Here is a tiny trained network, its code and every weight. The questions are about switching its units off for an input and a target symbol, where a switched-off unit gives its printed mean instead of its output.

import numpy as np


def w(rows, s, z=0):
    codes = np.array(rows[::2]) - 128.0
    scale = np.full(codes.shape[1], s)
    scale[-1] = z or s
    return codes * scale


def norm(h):
    return h / np.sqrt((h * h).mean(-1, keepdims=True) + 1e-5)


def f(y):
    return y / 2 * (1 + np.tanh(0.7978845608 * (y + 0.044715 * y**3)))


def softmax(a):
    e = np.exp(a - a.max(-1, keepdims=True))
    return e / e.sum(-1, keepdims=True)


def log_softmax(a):
    a = a - a.max(-1, keepdims=True)
    return a - np.log(np.exp(a).sum(-1, keepdims=True))


def net(x, mask):
    ids = ['ΓΩαδεζημπ'.index(c) for c in x.split()]
    T = len(ids)
    res = E[ids] + P[:T]
    r = norm(res)
    for j in range(2):
        rows = slice(4 * j, 4 * j + 4)
        q, k, v = (r @ M[0][rows].T for M in (Q, K, V))
        z = softmax(np.where(np.tri(T) > 0, q @ k.T / 4**0.5, -1e9)) @ v
        o = O[0][rows]
        res = res + np.where(mask[j], z, o[:, -1]) @ o[:, :-1]
    y = f(norm(res) @ A[0][:, :-1].T + A[0][:, -1])
    res = res + np.where(mask[2:18], y, B[0][:, -1]) @ B[0][:, :-1]
    return log_softmax(norm(res)[-1] @ U[:, :-1].T + U[:, -1])


Q, K, V, O, A, B = {}, {}, {}, {}, {}, {}
E = w([
[132,141,96],'Γ',
[67,99,76],'Ω',
[101,120,112],'α',
[104,119,113],'δ',
[103,120,108],'ε',
[86,142,127],'ζ',
[109,255,116],'η',
[63,128,166],'μ',
[126,111,109],'π',
],0.032)
P = w([
[198,135,249],'0',
[89,102,63],'1',
[101,107,77],'2',
[112,111,93],'3',
[119,114,101],'4',
[125,117,111],'5',
[129,119,115],'6',
[133,122,119],'7',
[137,124,125],'8',
[142,128,132],'9',
[145,132,134],'10',
[146,136,133],'11',
[141,130,123],'12',
],0.019)
Q[0] = w([
[141,34,84],'h1',
[126,161,104],'h1',
[96,30,40],'h1',
[31,249,139],'h1',
[174,143,65],'h2',
[180,126,249],'h2',
[165,106,206],'h2',
[158,126,95],'h2',
],0.019)
K[0] = w([
[181,88,86],'h1',
[106,159,142],'h1',
[244,105,52],'h1',
[149,212,129],'h1',
[166,147,125],'h2',
[145,4,147],'h2',
[147,63,146],'h2',
[156,145,130],'h2',
],0.021)
V[0] = w([
[155,36,126],'h1',
[128,252,109],'h1',
[120,62,144],'h1',
[223,134,65],'h1',
[184,44,105],'h2',
[202,212,76],'h2',
[72,16,172],'h2',
[222,20,91],'h2',
],0.018)
O[0] = w([
[126,39,163,120],'h1',
[175,252,84,145],'h1',
[98,74,144,117],'h1',
[193,115,127,149],'h1',
[189,133,190,41],'h2',
[168,79,23,153],'h2',
[100,175,242,74],'h2',
[245,132,213,3],'h2',
],0.022,0.014)
A[0] = w([
[88,132,134,77],'n1',
[115,157,199,96],'n2',
[156,165,172,155],'n3',
[73,185,143,129],'n4',
[124,107,155,97],'n5',
[122,167,136,79],'n6',
[91,83,224,194],'n7',
[127,139,133,82],'n8',
[151,164,164,139],'n9',
[168,5,200,108],'n10',
[155,31,89,147],'n11',
[191,193,118,254],'n12',
[146,87,148,117],'n13',
[102,9,138,174],'n14',
[149,97,164,84],'n15',
[143,163,158,149],'n16',
],0.023,0.0066)
B[0] = w([
[119,91,101,152],'n1',
[164,96,131,156],'n2',
[130,107,89,129],'n3',
[105,105,89,195],'n4',
[130,135,138,132],'n5',
[118,153,97,125],'n6',
[164,41,162,223],'n7',
[116,147,116,117],'n8',
[123,112,82,125],'n9',
[88,253,120,180],'n10',
[192,140,133,225],'n11',
[176,59,135,188],'n12',
[129,154,116,133],'n13',
[123,233,94,244],'n14',
[121,156,89,130],'n15',
[108,103,81,126],'n16',
],0.066,0.011)
U = w([
[165,118,132,139],'Γ',
[160,117,89,132],'Ω',
[156,81,106,81],'α',
[153,121,83,1],'δ',
[117,36,113,146],'ε',
[167,227,132,130],'ζ',
[42,104,80,137],'η',
[120,124,171,231],'μ',
[254,82,98,67],'π',
],0.019,0.0052)

Each question gives the input, a string of symbols that net reads in full, and the target symbol t.
The units are the heads (4 rows each of Q, K, V and O) and the neurons (one row each of A and B). Each row of codes is followed by its name. A weight is (code - 128) times the scale printed after its matrix; where a second scale follows, it is the last column's (O, A, B and U).
mask holds one flag per unit, heads first, then neurons. A switched-off unit (its flag False) gives its mean, the last column of its rows in O or B, instead of its output. The means were averaged over made-up inputs and are rounded, as every weight is.
A unit's drop is (log p(t) with every unit on - log p(t) with that unit switched off) / (log p(t) with every unit on - log p(t) with every unit switched off).
The circuit of an input: a set's keep is (log p(t) with only the set's units on - log p(t) with every unit switched off) / (log p(t) with every unit on - log p(t) with every unit switched off). Starting from the 12 units with the biggest drops (on a tie, the unit counted first), units are removed one at a time, each time the one whose removal leaves the highest keep (on an exact tie, the one counted first), for as long as the keep stays at least 0.8.
circuit, biggest first: the units of the circuit, biggest drop first
most important unit: the unit with the biggest drop
k most important neurons: the k neurons with the biggest drops, biggest first
which heads matter: for each layer, one digit per head in row order, 1 if its drop is at least 0.15 and else 0, layers parted by /
drop when u is switched off: that unit's drop, to one decimal
input Ω Ω Γ Ω Ω Ω, target π: circuit, biggest first : [h2]
input ε Ω ζ Ω α ε δ, target η: 2 most important neurons : [n14 n12]
input π Ω Ω δ Ω δ ζ Ω ζ η Ω ζ η, target η: 2 most important neurons : [n11 n14]
input α Ω α δ Ω α Ω μ Ω, target ε: circuit, biggest first : [h2 n7 n4]
input ζ ζ δ Ω ε, target η: circuit, biggest first : [h2 n14 n12]
input ε Ω Ω δ Ω, target μ: 3 most important neurons : [n7 n10 n11]
input Ω π π π ζ π α Ω Ω, target ζ: circuit, biggest first : [n14 h1]
input Ω Γ δ Ω Γ Γ Ω δ, target π: which heads matter : 01
input ζ Γ ε, target π: circuit, biggest first : [h2 n14]
input Ω δ μ π ε, target ζ: circuit, biggest first : [h1 n14]
input μ ζ Ω μ Ω Ω ε Ω Ω Ω Ω, target ε: 2 most important neurons : [n7 n10]
input ζ Ω α δ ζ ζ ζ, target η: which heads matter : 00
input Ω μ δ, target ε: which heads matter : 01
input δ Γ Ω α ζ π Ω ζ π Ω α, target ζ: most important unit : n14
input η Ω α Γ ζ Γ μ ζ ζ η, target η: 2 most important neurons : [n11 n7]
input μ Ω Ω Ω δ, target ε: 2 most important neurons : [n7 n11]
input Ω ζ ζ π Γ ζ Ω Ω Γ α ζ α, target η: 2 most important neurons : [n11 n7]
input Ω π Ω Ω δ ε δ, target ζ: 2 most important neurons : [n10 n14]
input Ω ζ Ω ζ δ Ω Ω Ω, target η: 2 most important neurons : [n14 n12]
input Γ π π Ω π Γ α, target π: circuit, biggest first : [h2]
input π ζ Γ Ω δ Ω Ω π μ μ Ω π, target ζ: drop when h1 is switched off : 2.5
input α μ α, target ε: drop when h2 is switched off : 1.7
input Ω Ω Ω ε Ω π π Ω μ ζ Ω ζ δ, target η: drop when n14 is switched off : 0.1
